Here is a tiny trained network, its code and every weight. The questions are about switching its units off for an input and a class, where a switched-off unit gives its printed mean instead of its output.

import numpy as np


def w(rows, s, z=0):
    codes = np.array(rows[::2]) - 128.0
    scale = np.full(codes.shape[1], s)
    scale[-1] = z or s
    return codes * scale


def f(y):
    return np.maximum(y, 0)


def log_softmax(a):
    a = a - a.max(-1, keepdims=True)
    return a - np.log(np.exp(a).sum(-1, keepdims=True))


def net(x, mask):
    res = np.array(x, float).reshape(1, 4) / 4 @ E
    y = f(res @ A[0][:, :-1].T + A[0][:, -1])
    res = res + np.where(mask, y, B[0][:, -1]) @ B[0][:, :-1]
    return log_softmax(res[-1] @ U[:, :-1].T + U[:, -1])


A, B = {}, {}
E = w([
[99,51,197,128,136,76,201,144,228,148],'x0',
[121,135,132,131,140,139,131,118,133,123],'x1',
[145,135,125,137,113,115,128,154,131,113],'x2',
[139,67,82,2,103,179,168,104,114,43],'x3',
],0.016)
A[0] = w([
[66,129,165,220,158,19,185,146,200,196,141],'neuron 0',
[147,133,83,42,109,164,145,104,118,51,77],'neuron 1',
[125,76,61,20,140,126,223,114,93,7,119],'neuron 2',
[144,158,144,129,116,128,180,172,102,112,132],'neuron 3',
[168,129,58,93,93,207,80,100,34,76,157],'neuron 4',
[140,173,90,84,145,161,94,123,15,84,179],'neuron 5',
[163,171,94,55,113,186,127,112,64,56,116],'neuron 6',
[139,82,148,56,124,114,151,128,154,92,46],'neuron 7',
[92,114,165,89,142,118,153,181,197,148,126],'neuron 8',
[77,147,134,181,140,116,138,113,145,194,120],'neuron 9',
[131,172,157,130,150,88,195,150,136,182,136],'neuron 10',
[88,113,151,112,113,69,208,120,230,137,125],'neuron 11',
[150,206,82,167,141,126,57,164,59,156,246],'neuron 12',
[121,167,123,205,150,119,19,116,55,128,254],'neuron 13',
],0.011,0.0083)
B[0] = w([
[198,127,121,61,196,128,176,170,192,107,251],'neuron 0',
[192,101,196,46,135,113,156,163,184,82,186],'neuron 1',
[151,9,189,49,65,221,194,93,111,2,213],'neuron 2',
[137,128,103,172,138,110,159,102,160,110,134],'neuron 3',
[161,176,114,96,214,66,199,150,240,155,211],'neuron 4',
[183,184,90,112,196,72,156,158,198,200,200],'neuron 5',
[147,153,159,89,161,74,176,173,192,126,196],'neuron 6',
[61,48,112,168,106,181,113,81,107,110,156],'neuron 7',
[149,63,194,57,128,165,156,96,128,75,172],'neuron 8',
[164,157,92,109,138,98,140,169,180,172,184],'neuron 9',
[182,121,136,116,171,136,149,96,196,109,173],'neuron 10',
[172,46,107,60,68,154,158,121,119,74,194],'neuron 11',
[109,183,88,204,163,110,166,92,94,161,209],'neuron 12',
[106,144,62,169,123,81,111,81,97,209,211],'neuron 13',
],0.009,0.033)
U = w([
[79,194,93,231,138,108,124,63,68,254,255],'0',
[185,123,129,92,143,122,167,136,177,147,170],'1',
[97,48,144,116,9,226,153,65,55,68,13],'2',
[91,132,175,144,79,159,73,140,61,135,74],'3',
[77,145,171,112,104,165,89,184,47,191,70],'4',
],0.0088,0.0047)

Each question gives the input, the list of numbers given to net, and the class t.
The units are the neurons (one row each of A and B). Each row of codes is followed by its name. A weight is (code - 128) times the scale printed after its matrix; where a second scale follows, it is the last column's (A, B and U).
mask holds one flag per neuron, in row order. A switched-off neuron (its flag False) gives its mean, the last column of its row in B, instead of its output. The means were averaged over made-up inputs and are rounded, as every weight is.
A unit's drop is (log p(t) with every unit on - log p(t) with that unit switched off) / (log p(t) with every unit on - log p(t) with every unit switched off).
top k neurons: the k neurons with the biggest drops, biggest first
drop when u is switched off: that unit's drop, to one decimal
input [0,-6,-1,-5], class 0: top neuron => (neuron 2)
input [1,0,-7,5], class 2: top 2 neurons => (neuron 2; neuron 0)
input [1,-6,-6,4], class 2: top 2 neurons => (neuron 2; neuron 0)
input [0,7,-6,-8], class 0: top 2 neurons => (neuron 13; neuron 2)
input [5,6,-7,1], class 2: top 2 neurons => (neuron 4; neuron 5)
input [0,6,0,-1], class 0: drop when neuron 2 is switched off => 0.2
input [8,-6,2,3], class 2: drop when neuron 0 is switched off => 0.0
input [0,-7,-4,-3], class 0: drop when neuron 2 is switched off => 0.1
input [-8,6,2,0], class 0: drop when neuron 12 is switched off => 0.2
input [1,-3,-1,4], class 2: top 2 neurons => (neuron 2; neuron 0)
input [3,6,-5,1], class 2: top 2 neurons => (neuron 4; neuron 5)
input [0,-8,-3,0], class 0: top 2 neurons => (neuron 2; neuron 0)
